Below are the code and all the weights of a small trained network. Each question names an input and a target symbol and asks about switching units off, where a switched-off unit gives its printed mean instead of its output.

import numpy as np


def w(rows, s, z=0):
    codes = np.array(rows[::2]) - 128.0
    scale = np.full(codes.shape[1], s)
    scale[-1] = z or s
    return codes * scale


def f(y):
    return y / 2 * (1 + np.tanh(0.7978845608 * (y + 0.044715 * y**3)))


def softmax(a):
    e = np.exp(a - a.max(-1, keepdims=True))
    return e / e.sum(-1, keepdims=True)


def log_softmax(a):
    a = a - a.max(-1, keepdims=True)
    return a - np.log(np.exp(a).sum(-1, keepdims=True))


def net(x, mask):
    ids = ['ΠΦαβγεμξτ'.index(c) for c in x.split()]
    T = len(ids)
    res = E[ids] + P[:T]
    r = res
    for j in range(3):
        rows = slice(3 * j, 3 * j + 3)
        q, k, v = (r @ M[0][rows].T for M in (Q, K, V))
        z = softmax(np.where(np.tri(T) > 0, q @ k.T / 3**0.5, -1e9)) @ v
        o = O[0][rows]
        res = res + np.where(mask[j], z, o[:, -1]) @ o[:, :-1]
    y = f(res @ A[0][:, :-1].T + A[0][:, -1])
    res = res + np.where(mask[3:11], y, B[0][:, -1]) @ B[0][:, :-1]
    return log_softmax(res[-1] @ U[:, :-1].T + U[:, -1])


Q, K, V, O, A, B = {}, {}, {}, {}, {}, {}
E = w([
[137,158,132],'Π',
[145,58,107],'Φ',
[157,95,58],'α',
[213,233,233],'β',
[129,167,6],'γ',
[203,251,227],'ε',
[106,100,61],'μ',
[43,184,213],'ξ',
[112,70,102],'τ',
],0.014)
P = w([
[126,178,2],'0',
[168,102,131],'1',
[133,107,107],'2',
[81,144,62],'3',
[196,170,221],'4',
[201,130,225],'5',
[169,105,197],'6',
],0.0093)
Q[0] = w([
[54,144,58],'H1',
[126,67,48],'H1',
[126,65,119],'H1',
[70,51,60],'H2',
[114,26,52],'H2',
[199,122,74],'H2',
[162,241,180],'H3',
[198,104,232],'H3',
[192,5,158],'H3',
],0.012)
K[0] = w([
[159,199,75],'H1',
[53,188,98],'H1',
[81,140,121],'H1',
[113,118,15],'H2',
[142,66,65],'H2',
[202,94,117],'H2',
[250,127,161],'H3',
[140,77,212],'H3',
[82,48,91],'H3',
],0.014)
V[0] = w([
[120,3,111],'H1',
[79,114,144],'H1',
[201,111,170],'H1',
[255,79,31],'H2',
[161,170,27],'H2',
[49,164,104],'H2',
[179,88,172],'H3',
[23,10,126],'H3',
[226,34,132],'H3',
],0.0098)
O[0] = w([
[246,145,60,110],'H1',
[132,61,74,85],'H1',
[45,204,21,92],'H1',
[109,191,111,250],'H2',
[180,220,171,253],'H2',
[214,94,146,131],'H2',
[57,150,94,88],'H3',
[231,115,2,21],'H3',
[100,220,67,119],'H3',
],0.007,0.005)
A[0] = w([
[59,139,203,67],'N1',
[97,120,6,180],'N2',
[133,161,124,112],'N3',
[54,116,104,161],'N4',
[203,70,46,26],'N5',
[141,140,136,139],'N6',
[119,32,115,57],'N7',
[95,118,105,255],'N8',
],0.011,0.0044)
B[0] = w([
[171,130,42,255],'N1',
[8,134,116,154],'N2',
[115,131,115,150],'N3',
[184,108,196,156],'N4',
[147,67,82,159],'N5',
[128,152,147,145],'N6',
[82,160,112,145],'N7',
[111,85,193,148],'N8',
],0.011,0.0094)
U = w([
[148,250,136,201],'Π',
[52,170,174,109],'Φ',
[255,106,110,33],'α',
[129,13,217,253],'β',
[36,146,149,91],'γ',
[196,147,204,10],'ε',
[61,126,35,59],'μ',
[105,126,137,68],'ξ',
[153,74,23,69],'τ',
],0.0076,0.0058)

Each question gives the input, a string of symbols that net reads in full, and the target symbol t.
The units are the heads (3 rows each of Q, K, V and O) and the neurons (one row each of A and B). Each row of codes is followed by its name. A weight is (code - 128) times the scale printed after its matrix; where a second scale follows, it is the last column's (O, A, B and U).
mask holds one flag per unit, heads first, then neurons. A switched-off unit (its flag False) gives its mean, the last column of its rows in O or B, instead of its output. The means were averaged over made-up inputs and are rounded, as every weight is.
A unit's drop is (log p(t) with every unit on - log p(t) with that unit switched off) / (log p(t) with every unit on - log p(t) with every unit switched off).
The circuit of an input: a set's keep is (log p(t) with only the set's units on - log p(t) with every unit switched off) / (log p(t) with every unit on - log p(t) with every unit switched off). Starting from all 11 units, units are removed one at a time, each time the one whose removal leaves the highest keep (on an exact tie, the one counted first), for as long as the keep stays at least 0.8.
circuit, biggest first: the units of the circuit, biggest drop first
most important unit: the unit with the biggest drop
k most important neurons: the k neurons with the biggest drops, biggest first
heads that matter: for each layer, one digit per head in row order, 1 if its drop is at least 0.15 and else 0, layers parted by /
input μ α μ, target α: most important unit : H3
input α ξ ξ μ α, target β: heads that matter : 110
input ξ α α τ, target β: circuit, biggest first : [H1; H3]
input β τ α α, target γ: circuit, biggest first : [N2; H1; N1]
input α μ β α β Φ, target Π: heads that matter : 001
input Φ μ τ, target μ: circuit, biggest first : [H3; N2]
input μ μ α α, target α: heads that matter : 111
input α ε μ, target Π: heads that matter : 010
input μ β α μ τ μ ξ, target β: 2 most important neurons : [N4; N8]
input ξ α τ τ α α, target τ: heads that matter : 101
input ξ ξ α, target β: heads that matter : 101
input β α ε β γ α τ, target γ: circuit, biggest first : [H3; N2; H1; N1]
input ξ μ μ Φ, target β: circuit, biggest first : [N1; H1]
input α α ξ Φ, target Π: most important unit : H2
input τ τ μ μ, target τ: circuit, biggest first : [H3; N5]
input ξ τ α μ, target β: circuit, biggest first : [H1; H3]
input τ Φ α Φ μ α α, target μ: heads that matter : 111
input α τ α, target Π: heads that matter : 010
input ε τ μ τ ξ τ α, target τ: heads that matter : 001
input τ Π μ τ, target τ: heads that matter : 101
input α α α μ μ μ Φ, target α: heads that matter : 101
input β μ τ, target γ: 3 most important neurons : [N2; N1; N8]
